Look-ups in named tables: a row name and a column name give one cell, copied from the table.

Table talem
         poz  per  fut  mifi  nuki  mozema  zed  zufos
petadip  139  107   60   100   102     191  125    103
kuvulur  185  111  168    74   117     109   69    154
soribi   187  122  136    95   146     142  118    121
mefunas  138  158  145   185    71     110  154    132

kuvulur, per: 111
mefunas, zed: 154
soribi, fut: 136
soribi, zed: 118
mefunas, nuki: 71
kuvulur, zed: 69
petadip, zufos: 103
kuvulur, zufos: 154
mefunas, zufos: 132
soribi, zufos: 121
mefunas, mozema: 110
mefunas, poz: 138
soribi, nuki: 146
kuvulur, mifi: 74
soribi, per: 122
petadip, zed: 125
petadip, nuki: 102

Table por
,daga,bim,vofifus
sibezi,5.391,8.704,5.906
fim,4.530,6.631,5.153
fil,7.182,6.874,7.578
bibok,5.897,6.178,5.976
gefese,2.097,2.399,1.835
mutemid,2.369,3.583,1.549
kot,7.258,6.715,7.969
zezi,4.493,1.475,3.852
mazufun,6.635,7.776,7.494

What is the vofifus of kot in por? 7.969
What is the vofifus of fim in por? 5.153
What is the daga of fim in por? 4.530
What is the daga of mutemid in por? 2.369
What is the bim of kot in por? 6.715
What is the daga of bibok in por? 5.897
What is the vofifus of bibok in por? 5.976
What is the daga of sibezi in por? 5.391
What is the bim of sibezi in por? 8.704
What is the bim of zezi in por? 1.475
What is the vofifus of mutemid in por? 1.549
What is the daga of fil in por? 7.182
What is the bim of fil in por? 6.874
What is the bim of gefese in por? 2.399

fusa =
	pid	peboze	zeviri	madeve	vika	tipa	mupesad
lun	0.4	0.5	0.4	0.5	0.2	0.5	0.5
dubu	0.4	0.5	0.5	0.5	0.3	0.7	0.5
rur	0.3	0.5	0.4	0.7	0.3	0.6	0.5
bolome	0.7	0.6	0.3	0.5	0.3	0.5	0.6
sima	0.3	0.5	0.4	0.5	0.3	0.6	0.5
pozol	0.5	0.5	0.7	0.5	0.6	0.6	0.5
bavuziz	0.4	0.6	0.4	0.5	0.2	0.4	0.5
fasive	0.5	0.2	0.8	0.5	0.3	0.6	0.3
logep	0.2	0.9	1.0	0.4	0.7	0.6	0.8
nad	1.0	0.3	0.6	0.5	0.3	0.6	0.3
romes	0.6	0.5	0.4	0.2	0.3	0.7	0.5
tosuvo	0.5	0.5	0.4	0.4	0.3	0.9	0.5
lotu	0.4	0.6	0.3	0.5	0.3	0.7	0.5

pid of lotu = 0.4
peboze of romes = 0.5
madeve of nad = 0.5
tipa of lun = 0.5
peboze of rur = 0.5
peboze of pozol = 0.5
peboze of nad = 0.3
peboze of logep = 0.9
pid of romes = 0.6
madeve of tosuvo = 0.4
zeviri of romes = 0.4
vika of lun = 0.2
peboze of bavuziz = 0.6

kas:
columns: dobos, rut, zon, bilof, zikuvo, tazani, konul
gekizat: [40, 95, 199, 70, 20, 165, 109]
fedavas: [155, 155, 37, 93, 151, 66, 155]
rikema: [131, 163, 45, 91, 218, 59, 174]

What is the konul of fedavas in kas? 155
What is the dobos of rikema in kas? 131
What is the bilof of gekizat in kas? 70
What is the rut of gekizat in kas? 95
What is the bilof of rikema in kas? 91
What is the konul of rikema in kas? 174
What is the tazani of fedavas in kas? 66
What is the rut of fedavas in kas? 155
Which row has the largest konul? rikema

Table vovuto
columns: tudi, sezive, nuteraz, litidep, zofufi, fuduf, fipugov, tud, rigilor
fot: [5.397, 4.727, 7.231, 4.578, 5.267, 4.030, 2.376, 4.460, 4.953]
tofal: [5.619, 7.360, 8.840, 5.196, 3.966, 4.294, 4.641, 4.630, 3.177]
forepe: [4.762, 5.281, 2.764, 5.455, 3.842, 4.458, 4.829, 3.946, 5.617]
rilime: [4.209, 5.756, 4.755, 4.597, 3.986, 6.255, 5.200, 5.372, 6.216]
bamevi: [4.504, 5.349, 5.201, 5.846, 3.016, 5.573, 3.133, 6.469, 3.608]
ves: [4.951, 4.406, 4.934, 4.438, 5.600, 6.646, 3.080, 5.468, 3.178]
foz: [5.105, 5.546, 0.649, 5.905, 3.446, 2.435, 5.048, 4.119, 5.159]
tel: [4.912, 5.890, 4.480, 3.337, 7.649, 7.718, 6.637, 6.481, 3.789]
gozipe: [4.665, 5.409, 5.299, 5.802, 6.887, 4.255, 4.617, 5.832, 5.084]
rozadid: [4.843, 4.384, 3.806, 5.862, 4.053, 3.465, 4.878, 3.885, 4.051]
loza: [4.643, 5.295, 6.164, 4.005, 4.467, 5.251, 2.760, 5.069, 4.964]

tel, sezive: 5.890
fot, fuduf: 4.030
forepe, nuteraz: 2.764
ves, fuduf: 6.646
foz, sezive: 5.546
gozipe, tud: 5.832
rilime, fuduf: 6.255
Which row has the largest sezive? tofal

